Here is a tiny trained network, its code and every weight. The questions are about switching its units off for an input and a class, where a switched-off unit gives its printed mean instead of its output.

import numpy as np


def w(rows, s, z=0):
    codes = np.array(rows[::2]) - 128.0
    scale = np.full(codes.shape[1], s)
    scale[-1] = z or s
    return codes * scale


def f(y):
    return np.maximum(y, 0)


def log_softmax(a):
    a = a - a.max(-1, keepdims=True)
    return a - np.log(np.exp(a).sum(-1, keepdims=True))


def net(x, mask):
    res = np.array(x, float).reshape(1, 2) / 4 @ E
    y = f(res @ A[0][:, :-1].T + A[0][:, -1])
    res = res + np.where(mask, y, B[0][:, -1]) @ B[0][:, :-1]
    return log_softmax(res[-1] @ U[:, :-1].T + U[:, -1])


A, B = {}, {}
E = w([
[166,231,118,79],'x0',
[133,112,5,210],'x1',
],0.014)
A[0] = w([
[166,144,96,140,232],'neuron 0',
[118,161,30,143,247],'neuron 1',
[119,117,164,115,50],'neuron 2',
[146,186,119,112,217],'neuron 3',
[149,115,148,115,92],'neuron 4',
[106,139,186,98,43],'neuron 5',
[103,129,159,117,252],'neuron 6',
[123,29,127,136,221],'neuron 7',
[122,168,175,102,216],'neuron 8',
[144,253,166,74,182],'neuron 9',
[149,173,200,66,239],'neuron 10',
],0.021,0.0032)
B[0] = w([
[166,129,111,97,174],'neuron 0',
[198,174,82,95,226],'neuron 1',
[163,135,180,143,156],'neuron 2',
[124,110,139,88,188],'neuron 3',
[147,136,150,137,145],'neuron 4',
[184,157,192,129,183],'neuron 5',
[155,70,75,143,166],'neuron 6',
[86,71,123,201,208],'neuron 7',
[164,134,93,107,193],'neuron 8',
[88,118,175,2,252],'neuron 9',
[198,167,107,105,234],'neuron 10',
],0.044,0.023)
U = w([
[193,135,81,136,241],'0',
[129,132,179,22,159],'1',
[35,127,143,102,21],'2',
[90,122,152,139,18],'3',
[102,137,162,128,18],'4',
[111,149,161,149,29],'5',
[8,83,132,181,253],'6',
[121,86,183,165,72],'7',
],0.018,0.0048)

Each question gives the input, the list of numbers given to net, and the class t.
The units are the neurons (one row each of A and B). Each row of codes is followed by its name. A weight is (code - 128) times the scale printed after its matrix; where a second scale follows, it is the last column's (A, B and U).
mask holds one flag per neuron, in row order. A switched-off neuron (its flag False) gives its mean, the last column of its row in B, instead of its output. The means were averaged over made-up inputs and are rounded, as every weight is.
A unit's drop is (log p(t) with every unit on - log p(t) with that unit switched off) / (log p(t) with every unit on - log p(t) with every unit switched off).
The circuit of an input: a set's keep is (log p(t) with only the set's units on - log p(t) with every unit switched off) / (log p(t) with every unit on - log p(t) with every unit switched off). Starting from all 11 units, units are removed one at a time, each time the one whose removal leaves the highest keep (on an exact tie, the one counted first), for as long as the keep stays at least 0.8.
units of the circuit, in order: the units of the circuit, biggest drop first
unit that matters most: the unit with the biggest drop
top k neurons: the k neurons with the biggest drops, biggest first
drop of u: that unit's drop, to one decimal
input [-8,-8], class 0: unit that matters most : neuron 10
input [-3,-2], class 7: units of the circuit, in order : [neuron 1; neuron 9; neuron 10]
input [-4,4], class 0: top 2 neurons : [neuron 9; neuron 1]
input [-7,6], class 6: top 2 neurons : [neuron 7; neuron 10]
input [-6,-5], class 7: top 2 neurons : [neuron 1; neuron 7]
input [7,8], class 0: top 2 neurons : [neuron 1; neuron 9]
input [-6,5], class 6: units of the circuit, in order : [neuron 7; neuron 10]
input [-3,-5], class 0: drop of neuron 9 : 0.7
input [-2,1], class 6: drop of neuron 10 : 0.3
input [-4,-8], class 0: drop of neuron 6 : 0.3
